A =
[[-10.0  11.0  10.0 -14.2 -14.5 -33.9]
 [-21.0  20.7 -21.6  26.0  15.2 -16.7]
 [-31.9   5.1 -33.1  37.9  34.1  11.0]
 [-34.1  -7.2 -34.9  38.8  41.1  29.0]
 [-30.5  -9.4 -30.9  34.0  37.7  30.1]
 [ -2.5 -12.3   4.2  -9.3  -4.0  -2.5]
 [ -5.4   5.0   0.3  -1.7  -3.1 -13.2]
 [-18.3  22.4 -17.3  21.1  10.3 -21.1]
 [-23.4  36.2 -13.2  17.0   4.9 -38.2]
 [-36.5   3.6 -37.9  43.3  39.9  15.6]
 [-40.5   6.3 -42.1  48.4  43.4  14.2]]
A[-11, -6] => -10.0
A[10, 3] => 48.4
A[10, -5] => 6.3
A[:, -5] => [11.0, 20.7, 5.1, -7.2, -9.4, -12.3, 5.0, 22.4, 36.2, 3.6, 6.3]
A[3, -6] => -34.1
A[6, 5] => -13.2
A[-8] => [-34.1, -7.2, -34.9, 38.8, 41.1, 29.0]
A[10, 5] => 14.2
A[2] => [-31.9, 5.1, -33.1, 37.9, 34.1, 11.0]
A[-10, -3] => 26.0
A[-3] => [-23.4, 36.2, -13.2, 17.0, 4.9, -38.2]
A[-1, -6] => -40.5
A[3, -3] => 38.8
A[:, -3] => [-14.2, 26.0, 37.9, 38.8, 34.0, -9.3, -1.7, 21.1, 17.0, 43.3, 48.4]
A[5, 0] => -2.5
A[-4, -2] => 10.3
A[3, -2] => 41.1
A[-9, -6] => -31.9
A[-5, 4] => -3.1
A[-10, -5] => 20.7
A[-10] => [-21.0, 20.7, -21.6, 26.0, 15.2, -16.7]
A[7] => [-18.3, 22.4, -17.3, 21.1, 10.3, -21.1]
A[-6, -5] => -12.3
A[:, -6] => [-10.0, -21.0, -31.9, -34.1, -30.5, -2.5, -5.4, -18.3, -23.4, -36.5, -40.5]
A[-6, -3] => -9.3
A[-11, 1] => 11.0
A[6] => [-5.4, 5.0, 0.3, -1.7, -3.1, -13.2]
A[:, -4] => [10.0, -21.6, -33.1, -34.9, -30.9, 4.2, 0.3, -17.3, -13.2, -37.9, -42.1]
A[4, -1] => 30.1
A[-11, -2] => -14.5
A[1, 2] => -21.6
A[:, 5] => [-33.9, -16.7, 11.0, 29.0, 30.1, -2.5, -13.2, -21.1, -38.2, 15.6, 14.2]
A[-11] => [-10.0, 11.0, 10.0, -14.2, -14.5, -33.9]

M =
array([[-630, -356,  202,  561,   74, -568, -514,  -67,  240],
       [-211, -480, -247, -442,  173, -395, -228, -669,  565],
       [-153,  289,  122, -627,  -31,  418, -552,  261,  289],
       [-508, -162,   70,   41,  106, -661,    8, -587,  156],
       [-155, -313, -243, -152, -263, -162, -190, -189, -166],
       [-352,  395, -359, -175, -703, -535, -466, -536, -124],
       [ -75,   51,   40, -416,  176, -110, -272, -727, -236],
       [-235, -571,  391, -281, -411,   92, -555, -311, -295],
       [  90, -320,  418,  261, -659,  154,  231, -564, -284],
       [  86, -511, -453, -515, -145, -367, -411, -496,  242],
       [-547, -527,  -35, -331,  109,  212, -906, -482, -660],
       [-158, -297, -257, -151, -275, -164, -186, -194, -160],
       [ 369,  152, -115,  533,  -80, -179, -294, -282,  -52],
       [-424, -409,   25, -211, -378,  -39, -688,   92, -134],
       [-196,  527,  295, -409,  -13, -266, -206,  118,  123],
       [-503,   92, -141,  -96, -758, -432, -744, -133, -117]])
M[0,0] = -630
M[5] = [-352, 395, -359, -175, -703, -535, -466, -536, -124]
M[9,0] = 86
M[2] = [-153, 289, 122, -627, -31, 418, -552, 261, 289]
M[9,1] = -511
M[5,0] = -352
M[13,5] = -39
M[10,5] = 212
M[9] = [86, -511, -453, -515, -145, -367, -411, -496, 242]
M[14,1] = 527
M[11,5] = -164
M[1,8] = 565
M[13,4] = -378
M[12,8] = -52
M[10,8] = -660
M[7,8] = -295
M[:, 3] = [561, -442, -627, 41, -152, -175, -416, -281, 261, -515, -331, -151, 533, -211, -409, -96]
M[11] = [-158, -297, -257, -151, -275, -164, -186, -194, -160]
M[6] = [-75, 51, 40, -416, 176, -110, -272, -727, -236]
M[8,1] = -320
M[8,4] = -659
M[15,8] = -117
M[5,1] = 395
M[9,8] = 242
M[9,7] = -496
M[2,5] = 418
M[8] = [90, -320, 418, 261, -659, 154, 231, -564, -284]
M[13,8] = -134
M[1] = [-211, -480, -247, -442, 173, -395, -228, -669, 565]
M[15,6] = -744
M[11,2] = -257
M[4,1] = -313
M[8,8] = -284
M[9,4] = -145
M[13,0] = -424
M[10,1] = -527
M[14,6] = -206

x =
array([[-295,  -68,   23,  155,  526,  226, -533],
       [ 100, -553,   24,  396,  424,  101, -506]])
Rows and columns are counted from 0.
row 0 col 0 -> -295
row 0 col 3 -> 155
row 1 col 4 -> 424
row 0 col 1 -> -68
row 0 col 5 -> 226
row 0 col 6 -> -533
row 1 col 3 -> 396

data =
-1.944   1.444   2.074   1.358
 0.687  -1.986  -1.437  -2.245
-2.422   1.444   1.455  -1.944
-1.436   1.344   1.624   1.430
-1.658   1.252   0.453  -1.801
-1.722   1.710   1.523   1.270
-2.109   1.833   1.388   1.179
 0.406  -1.427   1.120  -1.535
 0.606  -1.447  -1.203  -2.104
 1.015  -2.140  -2.371  -2.088
data[0, 0]	-1.944
data[0, 3]	1.358
data[:, 0]	[-1.944, 0.687, -2.422, -1.436, -1.658, -1.722, -2.109, 0.406, 0.606, 1.015]
data[6, 3]	1.179
data[1, 3]	-2.245
data[7, 2]	1.120
data[3, 1]	1.344
data[:, 2]	[2.074, -1.437, 1.455, 1.624, 0.453, 1.523, 1.388, 1.120, -1.203, -2.371]
data[1, 1]	-1.986
data[1]	[0.687, -1.986, -1.437, -2.245]
data[5, 3]	1.270
data[5, 1]	1.710
data[8, 1]	-1.447
data[9, 3]	-2.088
data[2, 3]	-1.944
data[3]	[-1.436, 1.344, 1.624, 1.430]
data[0, 2]	2.074
data[6, 0]	-2.109
data[2]	[-2.422, 1.444, 1.455, -1.944]
data[3, 0]	-1.436
data[2, 2]	1.455
data[4, 0]	-1.658
data[5, 0]	-1.722
data[1, 2]	-1.437
data[:, 3]	[1.358, -2.245, -1.944, 1.430, -1.801, 1.270, 1.179, -1.535, -2.104, -2.088]
data[6, 2]	1.388

arr =
array([[ 45, 111,  19, 123,  47,  86, 113, 111, 163, 187],
       [138, 148,  59, 150,  92, 125, 158, 148, 193,  95],
       [ 53, 100,  56, 108,  68,  87,  99, 100, 127, 173],
       [129, 146,  51, 149,  85, 121, 155, 146, 195, 102],
       [121, 152,  27, 157,  71, 120, 163, 152, 217, 115],
       [ 88,  75, 141,  73, 118,  92,  69,  75,  41, 102],
       [147,  93, 202,  84, 167, 123,  87,  93,  34,  62],
       [153,  95, 219,  85, 179, 128,  88,  95,  28,  68],
       [ 84,  73, 148,  71, 121,  92,  65,  73,  34, 113]])
Indices start at 0.
(0, 0) = 45
(5, 7) = 75
(2, 0) = 53
(0, 4) = 47
(1, 1) = 148
(2, 8) = 127
(5, 3) = 73
(2, 3) = 108
(6, 0) = 147
(6, 3) = 84
(0, 3) = 123
(8, 4) = 121
(3, 4) = 85
(8, 3) = 71
(1, 4) = 92
(0, 1) = 111
(4, 8) = 217
(6, 8) = 34
(0, 7) = 111
(7, 0) = 153
(6, 9) = 62
(2, 5) = 87
(6, 2) = 202
(3, 6) = 155
(3, 5) = 121
(6, 1) = 93
(7, 8) = 28
(3, 1) = 146

m =
[ 24.8  16.3 -41.6 -12.2  29.1  62.5  31.0  -4.7  23.5 -24.0 -27.8 -13.7
  23.4]
m[0] = 24.8
m[11] = -13.7
m[3] = -12.2
m[5] = 62.5
m[10] = -27.8
m[12] = 23.4
m[4] = 29.1
m[6] = 31.0
m[2] = -41.6
